Below is a small trained network, with its code and all its weights. Each question gives an input and a class and asks what happens when units are switched off, that is, made to give their printed mean instead of their output.

import numpy as np


def w(rows, s, z=0):
    codes = np.array(rows[::2]) - 128.0
    scale = np.full(codes.shape[1], s)
    scale[-1] = z or s
    return codes * scale


def f(y):
    return y / 2 * (1 + np.tanh(0.7978845608 * (y + 0.044715 * y**3)))


def log_softmax(a):
    a = a - a.max(-1, keepdims=True)
    return a - np.log(np.exp(a).sum(-1, keepdims=True))


def net(x, mask):
    res = np.array(x, float).reshape(1, 7) / 4 @ E
    y = f(res @ A[0][:, :-1].T + A[0][:, -1])
    res = res + np.where(mask, y, B[0][:, -1]) @ B[0][:, :-1]
    return log_softmax(res[-1] @ U[:, :-1].T + U[:, -1])


A, B = {}, {}
E = w([
[94,140,96,122,150,137,113,104,125,108,102,85],'x0',
[184,44,174,191,103,133,192,102,136,91,23,35],'x1',
[126,141,149,119,169,164,163,102,92,144,141,121],'x2',
[196,178,98,137,9,136,54,55,48,164,115,106],'x3',
[150,146,109,114,157,125,126,124,147,122,96,138],'x4',
[119,79,98,118,85,111,106,154,103,104,135,132],'x5',
[142,140,145,96,135,133,118,83,178,97,102,166],'x6',
],0.011)
A[0] = w([
[212,103,129,141,67,128,136,65,111,150,84,76,99],'n1',
[56,145,94,110,220,62,147,163,154,94,215,167,255],'n2',
[162,39,195,146,130,130,177,137,157,103,54,60,154],'n3',
[169,255,81,120,106,129,45,86,64,124,188,163,171],'n4',
[208,121,131,143,77,137,79,54,64,162,90,97,124],'n5',
[114,43,132,170,180,118,194,114,176,71,93,126,169],'n6',
],0.008,0.0061)
B[0] = w([
[247,116,47,251,129,121,150,2,168,166,178,74,217],'n1',
[25,58,90,49,189,163,160,156,198,193,155,237,242],'n2',
[212,135,139,155,164,49,212,242,61,148,2,53,251],'n3',
[109,175,141,152,34,111,42,84,47,162,151,175,225],'n4',
[230,135,32,155,122,156,174,90,128,144,221,125,226],'n5',
[111,53,181,166,172,104,135,168,62,159,61,99,221],'n6',
],0.0082,0.015)
U = w([
[66,59,133,50,192,169,116,139,188,169,191,173,253],'0',
[151,73,227,118,182,89,158,192,53,143,53,73,42],'1',
[162,225,133,76,77,128,1,72,30,160,182,144,182],'2',
[236,128,99,191,131,146,193,32,152,91,166,50,31],'3',
],0.0079,0.0024)

Each question gives the input, the list of numbers given to net, and the class t.
The units are the neurons (one row each of A and B). Each row of codes is followed by its name. A weight is (code - 128) times the scale printed after its matrix; where a second scale follows, it is the last column's (A, B and U).
mask holds one flag per neuron, in row order. A switched-off neuron (its flag False) gives its mean, the last column of its row in B, instead of its output. The means were averaged over made-up inputs and are rounded, as every weight is.
A unit's drop is (log p(t) with every unit on - log p(t) with that unit switched off) / (log p(t) with every unit on - log p(t) with every unit switched off).
The circuit of an input: a set's keep is (log p(t) with only the set's units on - log p(t) with every unit switched off) / (log p(t) with every unit on - log p(t) with every unit switched off). Starting from all 6 units, units are removed one at a time, each time the one whose removal leaves the highest keep (on an exact tie, the one counted first), for as long as the keep stays at least 0.8.
circuit, biggest first: the units of the circuit, biggest drop first
k most important neurons: the k neurons with the biggest drops, biggest first
drop of u: that unit's drop, to one decimal
input [-3,0,-8,0,-7,1,-3], class 0: circuit, biggest first : [n3]
input [8,0,0,-5,4,-4,0], class 0: 2 most important neurons : [n2; n3]
input [1,0,0,2,-1,3,2], class 2: circuit, biggest first : [n3; n1]
input [8,0,-7,5,3,-2,4], class 2: 2 most important neurons : [n4; n3]
input [-8,0,-3,-4,-3,6,-8], class 0: 2 most important neurons : [n3; n2]
input [-3,-3,5,1,3,2,-4], class 2: 2 most important neurons : [n4; n6]
input [-4,8,6,0,8,-8,6], class 1: 2 most important neurons : [n3; n6]
input [-2,-1,-5,1,1,2,-1], class 2: 2 most important neurons : [n2; n3]
input [-2,0,-2,-6,7,-8,-1], class 0: 2 most important neurons : [n2; n3]
input [-3,-2,-4,-1,-6,-2,-8], class 0: drop of n3 : 0.2
input [1,0,7,-3,1,-3,1], class 0: drop of n3 : 0.8
input [2,-1,-1,-2,-7,-3,5], class 0: drop of n3 : 0.3
input [-4,-5,6,-1,8,-1,-8], class 0: drop of n2 : 0.8
